Follow the symbols from each start, one at a time.
Answer with the unit's row; about right is enough.
new walk
96,-84,-38,168,-69,-109,92,17,275,-91,-52,-286,154
~: 77,-89,115,131,-45,-114,112,28,247,-125,-53,-287,184
%: 74,-74,68,148,97,-128,110,68,276,-93,-55,-309,22
&: 116,-92,141,218,127,-167,153,60,-215,-139,-61,66,-152
@: 85,-50,97,156,-5,-135,-223,53,-174,224,-67,34,-108
~: 87,-82,-100,168,-3,-134,-256,76,-227,215,-67,-2,-126
&: 64,-50,-54,140,14,-123,-200,26,269,175,-62,-263,24
*: 66,-95,-95,-148,18,-159,-205,113,254,158,-68,-139,46
&: 113,-73,-57,-136,22,-138,-207,139,-203,201,-28,202,-130
@: 101,-109,-74,-128,94,-204,130,127,-219,-117,-50,260,-105
~: 53,-84,146,-146,111,-139,159,135,-206,-112,-49,225,-101
@: 84,-85,120,-121,57,-171,-225,101,-138,230,-14,198,-128
+: 51,-73,132,-94,18,233,-190,128,-213,175,53,186,-73
$: 81,-90,105,-155,17,231,-180,-136,-164,166,28,183,-97
+: 103,-79,124,-113,28,-163,-234,-175,-208,237,-53,206,-136
*: 95,-91,139,119,-8,-120,-204,-187,-180,156,-39,19,-128
*: 87,-52,155,-137,12,-174,-206,-147,-190,164,-40,186,-151
*: 103,-66,146,167,18,-142,-224,-208,-204,203,-49,-31,-152
$: 103,-81,129,199,5,-162,-222,56,-223,211,-37,37,-129
+: 86,-70,115,182,31,271,-236,66,-139,192,69,-12,-101
~: 122,-95,-90,217,3,242,-203,65,-145,175,78,51,-120
!: -151,-92,-53,134,6,253,-238,52,-146,205,118,-14,-131
+: -173,-99,-83,194,37,-141,-269,68,-222,192,-38,41,-143
&: -127,-51,-56,129,20,-61,-172,8,298,151,-32,-268,33
@: -104,-83,-85,161,48,-106,85,91,262,-82,-33,-268,51
!: 66,-81,-78,147,64,-145,107,48,264,-89,-85,-291,20
*: 108,-103,-101,-170,68,-165,145,129,313,-68,-44,-164,28
&: 115,-117,-80,-159,125,-190,150,119,-214,-117,-61,235,-117
~: 114,-80,142,-168,132,-157,137,142,-172,-155,-61,212,-132
&: 84,-98,105,-115,95,-165,132,108,314,-131,-19,-163,61
*: 82,-33,116,153,65,-96,126,73,255,-97,-15,-266,61
&: 96,-102,138,244,81,-155,149,61,-242,-146,-54,25,-87
*: 97,-85,122,-146,107,-126,107,170,-200,-135,-66,227,-129
@: 64,-71,114,-161,-17,-136,-196,129,-129,171,-45,180,-107
!: -153,-71,106,-121,-5,-180,-224,116,-163,199,-19,207,-108
*: -174,-96,132,159,-23,-162,-236,67,-186,209,-48,39,-164
!: 107,-51,153,178,5,-147,-221,53,-175,223,-39,21,-105
!: -141,-77,134,171,19,-136,-255,57,-169,188,-9,8,-158
@: -162,-80,153,213,120,-185,168,24,-175,-141,-44,-19,-165
&: -104,-52,107,170,78,-125,89,48,235,-73,-63,-307,30
!: 71,-55,104,144,97,-134,130,56,286,-69,-51,-284,1
$: 76,-68,114,149,98,-113,97,-187,227,-83,-42,-284,37
~: 83,-19,-67,160,82,-141,138,-186,257,-72,-38,-264,15
&: 98,-89,-102,187,88,-187,187,-246,-207,-119,-72,33,-126
+: 79,-57,-69,203,74,267,144,-237,-188,-108,83,10,-124
&: 45,-17,-45,136,83,210,106,-185,235,-78,15,-280,39
$: 77,-60,-66,126,38,211,96,24,227,-83,76,-291,48
~: 91,-64,76,163,57,224,103,51,261,-84,75,-290,32
&: 97,-79,116,198,82,272,124,60,-184,-136,73,38,-118
~: 80,-37,-96,189,109,251,160,44,-210,-84,116,24,-131
@: 67,-99,-54,151,25,260,-238,43,-182,217,54,12,-113
@: 92,-52,-75,203,78,276,107,60,-223,-153,118,27,-128
@: 97,-66,-73,176,57,280,-226,72,-193,197,52,-1,-105
!: -142,-56,-68,156,58,254,-230,43,-155,186,86,12,-132
+: -189,-67,-77,202,-6,-177,-227,41,-204,198,-68,22,-122
%: -154,-46,-50,187,-155,-122,-213,45,-235,163,-47,27,69
%: -153,-75,-62,201,8,-141,-251,72,-161,185,-49,30,-140
§: -120,105,-61,233,3,-121,-210,19,-149,193,-52,11,-108
@: -183,128,-113,255,76,-158,126,67,-213,-112,-69,11,-134
*: -145,157,-97,-96,126,-132,150,132,-196,-72,-44,211,-138
!: 85,135,-63,-96,106,-156,172,134,-181,-145,-76,246,-155
&: 88,116,-72,-58,89,-162,141,117,284,-120,-45,-194,36
!: -160,110,-80,-65,62,-142,120,134,325,-95,-61,-189,27
*: -129,110,-45,174,78,-81,80,36,196,-85,-95,-291,-6
§: -201,-61,-57,167,108,-91,109,63,289,-95,-36,-272,47
@: -118,-77,-81,126,46,-132,-201,29,256,162,1,-254,60
&: -182,-65,-123,199,14,-147,-260,85,-191,173,-59,35,-127
~: -144,-89,113,202,21,-169,-240,20,-155,180,-83,32,-138
!: 101,-94,159,169,-14,-173,-250,52,-191,194,-57,-1,-138
$: 98,-66,112,212,-8,-114,-224,-226,-150,184,-32,17,-140
*: 77,-92,132,-144,17,-172,-201,-143,-216,217,-53,208,-96
@: 111,-39,162,-178,79,-150,130,-152,-222,-130,-67,238,-111
!: -152,-99,129,-176,60,-145,138,-160,-187,-159,-93,188,-87
@: -140,-92,153,-138,4,-108,-183,-126,-159,179,-31,176,-130
$: -185,-77,109,-137,22,-148,-198,100,-166,194,-18,196,-122
+: -161,-60,146,-125,-7,221,-236,135,-167,192,64,200,-91
!: 123,-100,165,-147,26,254,-193,111,-175,184,86,160,-133
@: 89,-54,105,-134,83,232,104,115,-180,-118,118,188,-96
~: 78,-47,-82,-120,109,248,103,119,-170,-116,100,221,-122
+: 101,-105,-90,-160,97,-155,167,131,-184,-130,-86,216,-122
*: 116,-43,-102,237,97,-210,152,78,-227,-145,-76,16,-163
!: -174,-99,-93,205,62,-174,131,54,-224,-165,-63,38,-117
@: -150,-86,-111,219,26,-155,-208,70,-174,227,-45,43,-155
*: -143,-62,-47,-137,68,-152,-210,135,-201,184,-12,203,-134
&: -140,-71,-96,-104,4,-136,-192,110,270,189,-57,-125,72
~: -133,-101,115,-111,31,-138,-172,93,255,172,-62,-146,48
&: -150,-105,140,-152,22,-163,-199,137,-162,204,-41,200,-128
&: -153,-55,104,-150,24,-149,-210,133,312,165,-45,-170,44
@: -125,-92,114,-153,77,-112,105,114,305,-127,-31,-160,43
~: -131,-65,-103,-129,62,-152,105,120,302,-95,-60,-179,49
~: -149,-105,129,-113,101,-136,106,124,282,-95,-48,-153,45
@: -168,-59,123,-134,16,-132,-223,123,260,149,-76,-179,34
&: -154,-98,97,-146,-7,-122,-192,134,-203,195,-53,176,-86
%: -140,-98,88,-145,-156,-119,-242,98,-156,201,-54,218,19
!: 95,-107,175,-164,-167,-137,-228,169,-197,190,-50,179,30
~: 48,-81,-37,-118,-163,-150,-229,109,-195,191,-37,186,73
$: 69,-61,-91,-155,-138,-148,-240,-139,-160,176,-49,208,36
+: 112,-78,-58,-147,-114,220,-204,-143,-148,147,79,177,25
%: 94,-70,-67,-108,-1,250,-200,-120,-208,169,66,158,-129
$: 88,-24,-64,-142,7,257,-212,99,-161,195,73,179,-73
~: 70,-72,105,-124,42,250,-245,112,-143,197,42,180,-95
§: 85,105,139,-78,43,220,-199,115,-160,138,67,210,-109
@: 62,158,101,-80,100,271,147,104,-181,-122,85,212,-154
%: 83,145,129,-69,-88,276,132,168,-187,-99,54,186,46
§: 108,-95,134,-189,-91,258,145,136,-169,-88,105,176,26
~: 101,-59,-87,-194,-85,247,125,138,-175,-133,95,206,60
+: 80,-67,-118,-156,-129,-208,132,133,-198,-145,-47,231,39
§: 114,145,-93,-53,-128,-168,146,156,-250,-112,-74,216,44
*: 102,176,-113,297,-98,-181,168,50,-209,-164,-33,37,61
*: 80,138,-99,-80,-91,-149,177,138,-227,-119,-48,214,39
~: 92,135,151,-57,-69,-154,136,153,-191,-113,-59,226,44
~: 122,156,-75,-79,-126,-183,166,154,-179,-134,-67,214,47
@: 96,144,-83,-64,-174,-140,-231,137,-201,166,-73,195,63

There are 9 marks.
